[128 = 0]

[155  99 103 136 133 130 104 136 125 124 109 135 125 129 127 100 122 110
 121 115 132 124 138 121 132 138 179]
<76>
[143 124 124 130 124 131  37 142 116 119 164 136 126 134 125 117 123 118
 115 130 129 121 142 138 134 124 170]
<74>
[165 111 112 140 125 135  73 134 128 124  99 130 126 130 119  97 115  98
 119 120 134 130 135 122 136 135 180]
<70>
[155 124 183 125 124 124  29 142 124 101 140 133 122 136 126 101 132 115
 124 110 136 128 122 131 128 119 187]
<74>
[154 112 119 143 127 139  38 148 133 126  99 122 115 135 123  97  85 111
 127 129 133 118 153 109 134 140 177]
<70>
[174 106 132 141 128 131 117 118 145 121  95 129 132 137 111 101 119 110
 127 123 131 109 124 124 138 134 177]
<80>
[149 127 113 137 124 127  32 136 119 117 149 162 121 130 123 100 131 108
 106 128 127 129 140 131 141 130 181]
<74>
[168 104 124 136 126 127  82 110 128 128  77 140 122 134 125  92 125 113
 130 122 131 121 131 109 120 137 165]
<80>
[154 114 125 142 131 128  92 126 131 117  75 132 122 139 126 104 110 114
 134 125 128 116 161 112 138 132 169]
<70>
[152 110  67 141 122 130  93 134 124 130 116 139 128 131 118 106 112 108
 122 120 147 121 150 124 132 134 181]
<76>
[149 116 128 135 131 121  65 141 128 123  87 137 152 149 124 102 124 122
 131 136 129 124 143 117 144 139 176]
<70>
[173  97 140 131 127 130 107 131 126 126  94 136 125 133 105  83 114 108
 113 117 123 115 164 120 127 146 178]
<80>
[154 110 125 127 126 128  60 145 123 125 127 130 136 145 114  87 134 120
 121 138 134 129 147 114 138 128 184]
<74>
[141 120 114 138 125 136  57 141 123 118  77 123 119 134 129  98 118 111
 126 126 129 109 147 115 135 152 179]
<70>
[164 108 118 138 125 122 158 124 136 127  91 136 131 133 113 107 111 103
 122 118 136 118 122 119 129 141 165]
<80>
[160 106 119 132 132 137  30 143 130 116 110 130 126 141 116  96 102 111
 135 123 135 118 126 103 137  96 160]
<71>
[167 101 114 140 128 137  81 138 126 117  91 123 125 127 122 100 119 109
 123 124 139 124 143 123 137 142 173]
<70>
[165 108 112 132 123 104  48 140 124 127 136 136 135 133 115  86 118 117
 120 124 129 140 138 117 132 126 200]
<74>
[145 101 125 145 124 137  49 143 124 120 154 125 130 131 123 104 126 119
 117 127 133 127 129 130 130 117 157]
<74>
[182 107 119 138 128 130 123 126 131 124 124 129 138 130 126 105 119 106
 118 137 134 116 138 128 128 136 175]
<80>
[170  97 133 136 136 129  64 130 125 122  82 125 125 131 116  93 119 107
 121 111 135 115 120 116 138 150 166]
<80>
[155 101 122 140 134 127  98 133 142 110  76 124 122 140 124  88 122 122
  91 122 126 123 153 128 125 141 172]
<70>
[158 109  98 133 127 131  53 141 124 106 112 133 131 131 117 103 141 115
 126 120 122 129 144 134 131 116 181]
<74>
[179 100 122 139 123 133  99 120 127 130  80 132 126 130 120  95 123 107
 116 122 132 123 113 110 127 129 164]
<80>
[153 112 135 138 132 137  93 130 116 116  90 127 121 128 118 100 135 115
 128 122 136 114 125 117 127 135 153]
<80>
[162 113 132 140 139 129  68 135 140 125  84 136 129 142 126  94 113 114
 120 122 134 119 139 123 135 135 171]
<71>
[162 110 114 134 126 138 150 126 133 127  76 134 121 113 117 115 119 118
 135 147 127 122 134 115 132 132 235]
<80>
[179 107 128 140 124 139  77 110 137 137  96 128 130 148 125  96 126 110
 115 104 132 128 122 112 130 139 184]
<80>
[164 105 123 137 120 128  13 151 124 120 108 131 125 130 114 108 123 119
 108 118 126 129 134 125 137 133 184]
<74>
[163 109 120 144 139 131  90 132 118 126 124 119 125 148 109 105 120  90
 135 130 137 124 133 114 131 130 175]
<76>
[149 114 143 146 124 129  65 153 126 117  90 130 130 132 128 108 124 108
 120 119 118  99 143 126 139 137 187]
<70>
[187 111 126 138 127 131 120 127 122 126  76 135 128 166 120  98 123 117
 124 126 136 112 125  88 128 109 159]
<80>
[161 101 114 126 133 138  68 131 125 118  94 134 128 128 125 102 114 102
 118 126 135 122 137 114 139 142 177]
<76>
[172 109 114 150 129 134  95 131 125 131 116 127 149 136 123 109 118 108
 133 117 135 130 135 122 133 141 182]
<76>
[189 103 137 130 124 142  89 121 131 107  81 127 114 138 134  94 125 102
 121 119 129  88 122 118 130 137 163]
<80>
[157 113 123 129 124 129   4 140 118 109 133 135 131 131 113 101 122 115
 123 110 128 129 135 121 122 130 169]
<74>
